(in the rows, 128 means zero)
Each row of numbers stands for one thing and depends on some of the facts below. Use the named rows to name the rest.

Facts:
μ: points at; Λ: sits directly inside
{<403>} μ <1299>
{<403>,<469>,<1711>} μ <1785>
{<1687>,<1744>,<1839>} μ <809>
{<72>,<1261>} μ <458>
{<72>,<1113>} μ <1038>
{<72>,<1485>} μ <961>
{<717>,<1657>,<351>,<960>} μ <942>
{<717>,<352>} μ <1818>
{<848>,<291>} μ <932>
{<144>,<381>,<1113>,<291>} μ <1731>
{<144>} μ <1340>
{<144>,<1196>} μ <1239>
{<144>,<1251>,<690>} μ <688>
{<1623>,<410>,<352>} μ <1894>
{<1623>,<1129>,<901>} μ <721>
{<469>} μ <206>
{<469>} μ <1739>
{<469>} μ <228>
{<912>,<983>} μ <1329>
{<912>} μ <1354>
{<1129>,<865>} μ <1869>
{<1129>,<533>,<28>} μ <267>
{<1129>} μ <1199>
{<1129>} μ <1013>
{<1744>,<291>} μ <315>
{<1744>,<725>,<533>} μ <830>
{<1431>} μ <274>
{<1228>,<1911>} μ <1207>
{<1196>} μ <247>
{<947>} μ <1904>
{<947>,<381>} μ <1461>
{<947>,<410>} μ <779>
{<1796>} μ <1527>
{<1720>,<725>} μ <374>
{<1720>} μ <566>
{<654>} μ <1455>
{<120>} μ <577>
{<120>,<1251>} μ <1061>
{<306>,<454>} μ <1614>
{<306>} μ <1397>
{<498>} μ <1403>
{<498>,<239>,<587>} μ <702>
{<498>,<907>} μ <579>
{<351>,<330>,<291>} μ <1379>
{<351>,<71>} μ <1822>
{<1697>} μ <1097>
{<1911>,<865>,<681>} μ <1201>
{<1911>} μ <1564>
{<454>,<1143>} μ <137>
{<454>,<1113>} μ <240>
{<71>,<690>} μ <1378>
{<983>} μ <1300>
{<983>,<1143>} μ <447>
{<983>} μ <979>
{<410>,<381>} μ <1297>
{<410>,<493>} μ <948>
{<94>} μ <259>
{<94>} μ <58>
{<287>,<1288>,<901>} μ <706>
{<287>,<1485>} μ <163>
{<1210>,<330>} μ <47>
{<1210>} μ <1594>
{<1113>} μ <1136>
{<1113>,<533>} μ <1653>
{<1143>} μ <1798>
{<1143>,<725>} μ <1830>
{<725>} μ <968>
{<725>,<1473>} μ <390>
{<1288>} μ <249>
{<1288>,<1294>} μ <251>
{<1288>} μ <283>
{<580>} μ <218>
{<681>} μ <603>
{<901>} μ <15>
{<1251>} μ <686>
{<1711>} μ <1555>
{<352>} μ <1641>
{<352>} μ <1036>
{<6>} μ <1681>
{<664>,<220>} μ <657>
{<155>} μ <880>
{<28>,<220>} μ <1046>
{<1636>,<1294>} μ <1110>
{<1636>} μ <1806>
{<1294>} μ <1907>
{<960>} μ <392>
{<1608>} μ <115>
{<1473>} μ <1761>
[<403>,<1907>,<1894>,<1739>,<1354>] Λ <330>
[<274>,<71>,<865>,<1646>,<779>,<220>] Λ <1261>
[<1527>,<1822>,<1455>,<163>,<21>] Λ <1196>
[<522>,<932>,<1199>,<1110>,<725>,<1288>,<579>] Λ <1631>
[<1869>] Λ <1201>
[<688>,<1036>,<206>,<259>,<239>] Λ <1681>
[<1687>,<1497>,<1481>,<351>,<287>,<1297>] Λ <283>
[<1276>,<144>,<240>,<361>] Λ <1156>
[<72>,<1379>] Λ <979>
[<1653>,<1657>,<948>,<469>] Λ <1036>
[<15>,<1196>,<306>,<410>,<1046>,<707>] Λ <1397>
[<1795>,<947>,<249>,<657>,<352>,<1207>] Λ <1412>
[<1403>,<28>,<690>] Λ <1798>
[<1340>,<1913>,<47>,<706>,<587>,<968>,<960>] Λ <1818>
[<717>,<1485>,<533>] Λ <410>
[<1826>,<1136>,<228>] Λ <361>
[<848>,<1038>,<1697>,<1555>] Λ <1830>
[<1329>,<933>,<1631>,<1761>,<137>] Λ <291>
[<392>,<251>,<65>,<58>,<1641>,<476>,<1473>] Λ <323>
[<447>,<120>,<702>,<1540>,<1097>,<1201>,<1818>] Λ <1564>
[<1061>,<912>,<1904>,<1143>,<1711>,<315>,<566>] Λ <115>
[<1129>,<93>,<646>,<267>,<1299>,<1608>] Λ <1431>
[<1744>,<1251>,<961>,<1300>,<155>,<907>] Λ <247>
[<1431>,<283>] Λ <1785>
[<1228>,<854>] Λ <865>
[<686>,<1720>,<390>] Λ <702>
[<656>,<809>,<942>,<721>,<1007>,<330>,<901>] Λ <1594>
[<1686>,<1294>] Λ <1623>
[<1796>,<983>,<880>,<1461>,<664>,<1239>] Λ <566>
[<654>,<498>,<1113>] Λ <707>
[<1378>,<94>,<1210>,<284>,<1839>,<603>] Λ <1721>
[<1013>,<454>,<577>] Λ <1329>
[<1911>,<1721>,<218>,<979>,<1731>,<1412>,<376>] Λ <355>
[<381>,<1806>,<1464>,<1636>] Λ <476>
[<458>,<681>,<493>] Λ <1143>
[<830>] Λ <218>
[<580>,<395>,<1614>] Λ <961>
[<6>] Λ <1276>
[<374>] Λ <315>

Some things and their rows:
<1038>: [134 133 127 114 131 130 139 136 137 140 116 125 110 132 123 120 137 121
 113 127 141 126 129 138 114 138 136 117 127 123 130 108 128]
<72>: [143 131 147 175 120 124 129 124 128 115 115 131 160 108 130 139 115 119
 130 131 103 131 133 109 147 141 150 168 131 114 121 153 164]
<447>: [129 116 131 119 145 119 124 126 133 126 120 119 104 141 130 105 145 130
 108 137 148 126 123 129 107 130 129 112 123 138 137 116 118]
<1744>: [103 105 124 123 119 109  92  69 136 114 123 152 125 121 146 133  24 164
 160 114 144 146  58 153 131  84 133 150 130 117 120 198 168]
<706>: [127 110 152 117 138 104 123 110 148 136 118 129 124 134 144  98 139 121
  81 162 124  92 128 104  94 145 135 114 111 110 127 100 139]
<656>: [129 138 138  98 134 128 144 129 139 139 126 129 107 126 126 120 134 122
 119 132 136 119 119 143 127 139 130 112 129 135 144 114 123]
<283>: [131 127 121 129 122 153 134 140 124 169 154 134 116 131 137 108 123 134
 105 110 105 117 135 118  85 132 116 113 152 119 113 108  99]
<1795>: [156 118 126 104 141 115 138 131 142 135 118 129 123 126 136 123 150 128
 127 120 133 139 143 138 114 145 143 129 151 126 133 109 123]
<163>: [134 136 135 115 124 108 132 121 133 151 106 132 134 136 145 129 130 122
 113 131 128  95 139 128 123 134 129 115 114  84 135  86 130]
<686>: [130 123 131 118 142 122 127 135 129 130 116 116  92 138 125 106 147 128
 110 132 150 131 127 131 102 131 133 112 121 137 133 119 119]
<1013>: [117 112 114 109 128 132 130 130 144 131 136 133 120 138 130 126 143 117
 119 136 137 138 121 137 122 136 135 102 128 118 134  90 133]
<1199>: [109 107 109 110 122 132 125 132 146 128 139 133 119 137 127 129 146 114
 121 138 138 146 119 138 124 138 136  97 128 114 134  86 140]
<267>: [139 105  98 130 147 161 140 111 146 137 134 125 146 138 132 104 111 119
 103 116 134 127 109 137 119 140  98 119 156 142 144  90  99]
<1300>: [131 129 129 106 133 128 136 129 137 139 122 127 113 135 124 120 135 124
 120 127 140 128 128 140 119 136 130 111 129 129 134 107 121]
<646>: [138 124 131 122 133 151 132 135 128 155 128 130 118 133 119 106 127 130
 121 108 132 132 122 132  98 138 120 107 139 124 129 101 115]
<220>: [133 104  69 185 145 162 141  90 142  72 138 111 197 121 130 132  90 108
 113 134 138 129  95 127 195 127  83 173 155 176 167 135 111]
<251>: [131 130 137 105 131 125 140 126 140 142 123 132 120 132 129 120 134 121
 114 134 132 116 127 135 117 141 132 111 125 122 133 103 130]

Which thing is each row?
No name comes twice in this set of rows, the named rows included.
[124 102 140 189 138 161 123  97 127 116 137 134 196 130 140 122  86 116
 123 131  85 122 108 107 157 141 102 141 134 125 131 127 130]	<1129>
[126 163 150 184 108 143 135 148 112 124 105 120 115 103 103 135 109 116
 130 124 127 135 120 117 141 131 156 165 113 118 119 171 170]	<381>
[120 126 113 118 104 126 111 136 143 121 152 128 128 140 119 129 163 135
 137 117 145 142 125 137 115 123 142  83 121 130 149  87 155]	<579>
[124 142 139 172 118 140 121 136 108 111 116 123 131 112 110 137 108 126
 147 121 130 144 117 122 147 121 136 158 120 130 124 168 151]	<848>
[108 165 142 145 110 136 142 146  97 123 151 124 108  83 115 148 109 124
 148 141 115 125 111 117 165 114 127 176 133 152 131 201 125]	<330>
[127 128 150  98 131 120 151 109 156 145 127 141 137 124 141 118 124 111
  96 154 111  92 122 126 129 153 129 113 126 114 138  95 136]	<721>
[133 145 146 172 105 128 107 119 120 102 140 124 170 123 116 134 123 144
 156 108 118 124 121 116 150 112 132 130 115 145 147 150 162]	<907>
[123 133 144 170 125 139 124 121 118 108 126 127 156 121 124 136 109 122
 140 129 111 133 117 119 160 127 128 147 119 132 133 153 147]	<469>
[123 138  91  80 126 124 136 129 140 139 132 135 101 146 124 136 115 142
 117 128 140 120 150 145  98 108 124 125 129 136  85 145 112]	<315>
[132 134 135 109 127 125 139 132 139 145 118 131 112 129 125 119 136 122
 112 132 134 118 132 133 110 142 138 115 125 116 127 104 134]	<779>
[115  82 152 111 132 120  71 127  66  99 146 130 151  60  95 112 138 132
 187 180 157 125 110  63 136 116  75 179 119 146 127 166  98]	<960>

Now the same things, written a new way:
Some things and their rows:
<351>: [153 102 156 166 163 164 131 138  95 155 118  62  92 111  35 124 121 122
 129 126 121  48 140 126 150  84 122]
<1744>: [139 130 137 150 125 130 183  91 145 167 105  98 137 145  97 164  80 134
 139 113 107 137 166 129 164  84 139]
<93>: [146 143 133 113 144 122 131 146  87 135 155 122 116 129 122 125 113 124
 109 126 137  87 118 152 133 129 122]
<566>: [127 178 104 126 132 133 124 130 128 145 118 118 137 150 180 109 151 147
 153 129  94 159 123 114 148 135 138]
<1830>: [146 180  56 116 151 129 137 112 152 157 131 145 150 158 193 107 132 157
 123  85  92 169 129 114 137  93 119]
<654>: [136  92 159 133 155 120 131 115  98 123 129 119 120 153 116 146 127 125
 171 123 113 128 126 142 135 115 105]
<1464>: [131 125 130 138 128 125 151 126 103 131 112 136 132 125 126 134 136 135
 117 125 133 137 136 138 114 134 117]
<1036>: [137 123  93 131 161 173  89 132 131 117 149 108 152 107 112  91 137 131
 114 131 137 147  94  92  78 128 152]
<1555>: [112 163 135 115 112 101  91 135  55  82 146 157 148 110 152 114 133 128
 149 156 163 140 124 131 114 171 107]
<1007>: [130 122 140 141 115 127 133 127  89 136 116 132 132 127 118 131 129 136
 113 114 137 130 127 130 113 135 122]
<657>: [123 140 124 148 102 109 128 120 179 111 136 140 133 151 195  84 129 117
 136  79 161 121 108 150 101 142 139]
<1329>: [125 174  77 123 157 136 106 136 129 153 133 177 133 138 163 101 175 158
 138 128 114 158 115 112 122 106  95]
<706>: [152  98 106  66  97 124  91 150 208 105 143 174 121 120 139  97 166 126
  10 107 111 139 109 128  94 165 167]
<1497>: [145 144 142 121 134 117 126 148  90 135 146 119 110 123 112 127 111 126
 112 133 141  90 113 150 132 130 128]
<392>: [143 120 120 163 137 171  81 118 125 138 107 109 110 118 130  81 171 123
 112 114 121 117 132 108 102 141 118]
<1201>: [104 160 156  91  77  67 120  37 179 120 140 127 145 132 200  46 136 106
 106  78 104 144 110  97  89 162 156]
<1379>: [129 118  92 177 128 158  80 141 183 103 111 102  95 118 182  72 175 101
 131 103 141  74 146 111 120 124 118]

Which thing is each row?
No name comes twice in this set of rows, the named rows included.
[142 149  73 139 152 122 145 153 141 130 144 150 152 153 156 117 164 157
 155 111 131 153 107 132 135  83 100]	<979>
[107 126  89 140 101 141  88 133 135  84 101 114  73  80 200 114 149  86
 121 138 141  74 154  97 144 157 112]	<688>
[130 106 145 116 146 118 171  57 169 153 126  95 135 182 119 181  49 118
 156 101  82 151 143 145 157  91 143]	<533>
[133  81 192 135 161 103 144 107  69 147 122 123 118 158  85 156 125 136
 172 138 105 134 130 148 138 118  96]	<498>
[119 137 126 111 110 122  90  79 159 127 136 126 120 157 198  96 118 110
 123  82 105 153 108 123 108 144 125]	<1046>
[150  84 143  89 143 133 177 184 123 157 146 136 113 129  75 186 103 135
  81 140 130  94  96 172 138 120 165]	<287>
[115 130 171 142 104  83 159 137  11 111 133 141 167 107  85 180  94 145
 157 174 174 150 147 149 117 141  99]	<403>
[109 153 130 134  89 101 113 132  27  95 129 152 157 101 151 122 115 125
 132 146 185 154 134 138  93 168  85]	<1739>
[135 100 118 118 114 140 133 157 112 133 111 153 110 128 155 130 172 132
  79 123 124 122 115 142 105 155 115]	<1806>
[137  89 163 176 169 166 144 161 163 117 155 103 175 139  12 141 102 134
 156 138 178 135 113 155 106  81 159]	<352>
[130 109 140 116 152 157 149 111 152 140 166 105 170 117  60 147  92 134
 131 143 137 157  92 126  98 110 186]	<1623>

